Each row has a hidden trait or not; one of two labels after the row says which. A new part has a new trait and new labels.
In the rows, 128 means zero.
[122 111 100 119 110 116 110 103 111 120 110 113 110 111  96  59  79 107
 107 112 115 113  94  92 109 124 123 120 119 121 115 113 123 137 150 152
 161 166 146 167 194 167 154 172 170 174 174 150 172 148 137 134 141 134
 142 125 127 132 123 130 126 107 124 134 128 124 118 111 125 105  96  83
  91  82  96  94  89  66  84 109 118 106 115 122 119 124 119 127 125 130
 139 128 141 142 122 136 138 148 137 153 136 129 139 140 148 153 176 143
 159 166 151 186 164 141 151 132 133 138 119 105 109 112  99 111 111 107
 102  99  95  77 105 103 112  92 115 115 124 104 112  94  96 119 135 133
 137 144 135 133 142 137 141 129 140 126 138 126 130 125 134 136 136 146
 133 139 130 141 148 150 135 131 139]	Tud
[129 116  92 123 119 154 134 148 139 139 154 152 160 200 148 180 188 186
 171 149 143 155 149 118 122 125 129 123 123 121 111 104 113 124 114 112
 126 136 119  97 138 115 111 114 122 107 120 126 120 134 121 117 122 108
 126 108 108 112 110 127 136  97 129 151 151 142 193 173 160 155 176 170
 158 158 145 154 147 172 148 152 137 150 162 137 167 159 163 166 153 151
 172 139 169 166 135 148 151 158 136 154 134 127 137 130 135 141 140 125
 145 110  84 111 137 112 131 107 113 162 128 111 127 136 142 145 127 155
 140 153 171 247 157 196 192 227 213 255 243 255 214 232 167 219 199 172
 181 192 154 142 162 157 164 135 146 126 138 119 134 120 130 135 124 130
 122 131 112 122 127 113 101 102 134]	Tud
[121 113  98 119 107 111 110  99 111 122 109 113 110 108  97  61  81 107
 106 113 116 112  98  94 100 118 111 120 117 121 116 114 108 124 127 132
 139 150 136 146 166 153 144 158 159 161 155 141 153 136 127 129 131 121
 117 114 112 105 106  97 112  52  97 102  96 110  87  88 110  95  90  90
 101 103 113 116 116 112 111 122 123 111 113 122 118 124 121 129 128 129
 135 126 138 137 126 132 137 146 139 152 136 130 133 125 126 137 130 127
 135 121 106 114 126 115 120 113 113 127 130 125 135 140 157 152 138 159
 151 161 177 240 167 199 192 236 206 247 213 242 200 228 189 200 181 164
 166 168 150 137 156 152 150 134 138 129 139 128 129 126 123 124 114 121
 120 122 120 126 131 135 129 130 136]	detaf
[101  69  23  93  42  71  62  57  80 110  86 102 101 122  83  32  62 110
 111 111 122 129 107  90 112 126 129 124 126 121 109 102 106 126 114 112
 118 129 109  63 100  82  89  79  96  81 109 118  97 132 122 124 139 120
 134 106 106 113 109 131 139  93 124 145 132 125 134 121 131 109 117 113
 114 107 110 117 110 110 100 127 122 107 121 122 124 128 116 130 126 120
 129 100 136 135  94 132 140 146 128 149 134 123 139 125 133 142 140 125
 150 106  77 101 135 104 126  90  75 128 117  91 108 118 103 120 109 124
 109 109 115 130 105 111 114  71 117 128 148 121 110  65  56 126 144 137
 147 148 129 133 164 156 169 133 166 133 172 135 149 130 148 141 124 141
 130 142 121 138 150 146 124 127 151]	detaf
[123 113  92 120 109 128 116 121 119 126 120 122 122 136 111  91 102 127
 125 122 124 127 106  93 110 124 125 121 119 121 114 108 109 120 111 111
 116 122 114  84 104  94 100  87  98  84 101 111  78 118 113 107 109  97
 105 104 104  93 104 108 124  73 112 125 121 124 119 113 125 112 118 118
 116 112 116 118 114 111 106 124 122 108 114 122 121 126 119 127 126 122
 124 111 134 135 106 127 129 127 120 127 119 116 118 110 110 113  93 112
 120  86  82  85 122 102 118  97  83 107 112 101 110 113 102 120 118 126
 118 119 123 128 115 115 116  88 113 116 130 110 107  86  67 102 109 101
 100  81  87 102  83  86  92  87  73  98  74  64  93  86  54  86  57  80
  91  94  92  94  90  80  91  94 120]	Tud
[123 113  95 119 105 116 110 104 105 119 100 105 100 100  89  45  64  99
 109 114 116 115  88  91 106 125 124 121 125 127 126 122 140 144 156 155
 158 159 143 157 185 161 149 171 171 178 178 154 184 152 136 134 134 120
 121 114 109 107 105 104 116  53 101 113 111 119 120 111 125 112 118 120
 121 113 118 121 116 108 109 123 123 109 116 118  90  98  83  94 101  97
 100  93 119 127 120 129 138 151 137 155 145 141 157 160 163 161 171 133
 142 115  99 112 130 113 119 100  85 103 112 103 110 112 103 119 117 124
 116 119 119 114 110 106 105  61  96  91 113  95 105  78  87 122 134 132
 141 155 157 152 195 192 208 179 228 166 224 197 178 163 190 159 155 147
 132 134 125 136 136 141 130 127 137]	detaf
[122 113  94 120 106 119 110 110 116 124 118 123 122 132 111  95 107 126
 127 125 127 132 118 107 109 124 124 121 119 121 115 110 107 119 101  94
  95 105 103  58  73  75  87  73  85  73  94 111  81 118 116 114 118 109
 119 112 111 108 112 114 123  79 115 126 122 124 118 114 124 113 118 118
 118 113 116 122 116 112 112 123 123 109 116 122 120 126 118 128 126 122
 121 115 133 137 120 136 139 150 139 160 141 137 146 143 146 143 131 126
 137 116  98 113 130 112 119 102  87 107 112 104 109 112 101 119 118 125
 119 119 121 126 116 116 118  89 115 114 130 115 122 108 102 141 143 139
 149 150 143 136 158 154 154 132 144 127 139 123 131 125 125 122 106 110
 110 113 106 111 113 108 111 116 134]	detaf
[125 112  87 119 107 125 108 106 109 121 108 113 110 120  89  43  71 109
 110 113 117 117  91  79  89 113 108 118 122 121 111 109 109 126 128 125
 137 144 126 110 138 115 114 114 120 111 120 124 114 130 119 115 119 105
 125 111 107 111 112 128 136  97 124 141 131 127 128 115 128 109 118 115
 114 111 113 118 111 110 105 125 123 108 119 122 121 129 120 132 128 122
 128 108 135 125  86 119 119 115 106 106 122 113 129 125 131 140 151 135
 166 168 161 228 203 167 199 176 202 255 168 141 153 151 148 137 118 129
 116 117 119 133 114 118 123  99 131 157 172 169 153 138 110 157 155 136
 144 146 132 133 156 144 153 127 144 125 145 118 131 121 132 135 129 142
 131 136 122 139 145 143 124 127 146]	Tud
[115 103  86 115  99 108 103 101 109 121 109 113 110 110  98  58  77 106
 108 113 114 114  96  81  83 108  84  99 102 114 103  87  87 110  95  96
 103 113 113  90 106 106 107 119 118 120 114 123 114 130 128 129 134 121
 124 117 119 120 118 123 130 108 125 134 127 123 121 115 124 114 120 118
 118 114 116 118 115 109 109 118 119  95  97 109  68  80  54  75  80  69
  53  42  54  49   6  72  69  48  65  24  75  79  66  52  45  51   1  78
  76  16  17   1  68  75  75  64  33  26  89  83  85  94  63  94 104 103
 100  97  90  64  93  81  85  37  75  61  87  51  74  31  41  72  90  95
  94  81  93 109 105 110 117 114 118 121 126 121 130 124 133 133 139 139
 135 132 125 133 136 138 129 129 139]	Tud
[110  84  49 103  65  86  77  75  94 116 101 112 110 122  87  42  62 111
 112 112 116 120  91  81  84 106  79  90  92 106  86  57  58 102  78  80
  94 113 107  74 115 107 113 113 122 107 121 126 120 138 128 129 139 132
 157 124 135 172 140 175 159 167 153 169 164 144 192 164 153 140 150 140
 130 126 122 124 115 107 104 126 123 108 119 122 122 124 112 122 118 111
 115  86 111 104  58 108 106  94  90  71  93  90  80  70  65  69  16  84
  93  23  18   1  92  81  98  78  58 114 116  95 109 112 102 121 113 129
 116 116 123 137 113 117 117  79 115 126 140 117 108  73  56 106 113 108
 110  93  96 112 115 125 138 120 148 125 145 118 135 126 147 144 143 157
 148 165 147 177 195 203 166 165 172]	Tud
[110  83  40 105  78 127 109 111 109 123 113 124 132 177 120 126 151 173
 170 146 146 166 161 128 141 133 135 126 127 122 101  70  66 105  72  61
  72  95  85  10  52  45  63  49  72  52  93 111  74 127 116 114 131 118
 139 103 105 116 108 136 144  86 123 148 133 126 149 127 136 103 116 111
 109 106 107 117 108 109  97 129 122 105 125 122 127 130 122 138 131 124
 133  98 144 146  93 132 145 158 133 162 133 123 141 127 142 138 133 113
 135  61  33  25 105  73  99  58  23  77  93  67  87 101  76 111 101 122
 104 107 114 137 104 114 118  59 116 132 154 125 110  55  45 133 148 136
 149 146 128 132 165 164 176 135 177 138 184 141 158 132 152 140 118 140
 128 139 116 137 143 122  91  86 125]	Tud
[121 115 101 119 107 114 114 103 110 121 107 113 110 109  98  60  75 105
 108 113 116 113  92  93 108 124 122 120 117 122 115 112 125 136 149 153
 162 164 147 173 201 176 161 190 187 201 206 164 217 165 149 152 157 151
 154 129 126 121 114 120 129 110 125 130 124 124 115 110 120 104  99  94
 101  98 108 110 107  96 105 121 122 112 114 122 119 125 120 124 126 131
 136 129 143 145 137 144 145 152 141 156 140 131 143 141 146 141 149 130
 138 115 111 115 130 115 121 107  98 108 115 107 112 116 102 118 119 124
 121 124 131 158 133 144 148 163 159 185 180 197 166 187 160 179 170 159
 165 169 149 141 159 155 153 136 149 132 143 134 136 130 136 135 137 141
 137 145 138 153 168 182 162 164 164]	detaf
[125 119 107 120 105 111 109 102 111 121 109 113 107 106  98  60  70 102
 107 114 116 113  94  93 110 123 128 136 144 136 141 151 164 152 163 159
 155 151 135 137 145 128 122 116 116 109 114 122 116 130 128 129 132 122
 117 114 110 105 114 121 128 108 117 120 112 114  95  92 109  91  81  78
  93  92 108 113 114 111 111 122 123 119 134 131 147 145 151 153 144 143
 146 129 136 131 125 128 136 133 123 118 119 116 116 109 112 115 110 123
 134 117 105 113 128 115 123 116 109 132 124 117 116 121 108 118 119 123
 119 118 120 120 117 117 115  93 114 113 124 105 105  79  94 110 112 109
 102  77  80 100  73  77  77  81  63  96  66  64  95  96  76 103  94 112
 120 131 128 131 133 138 129 130 138]	Tud
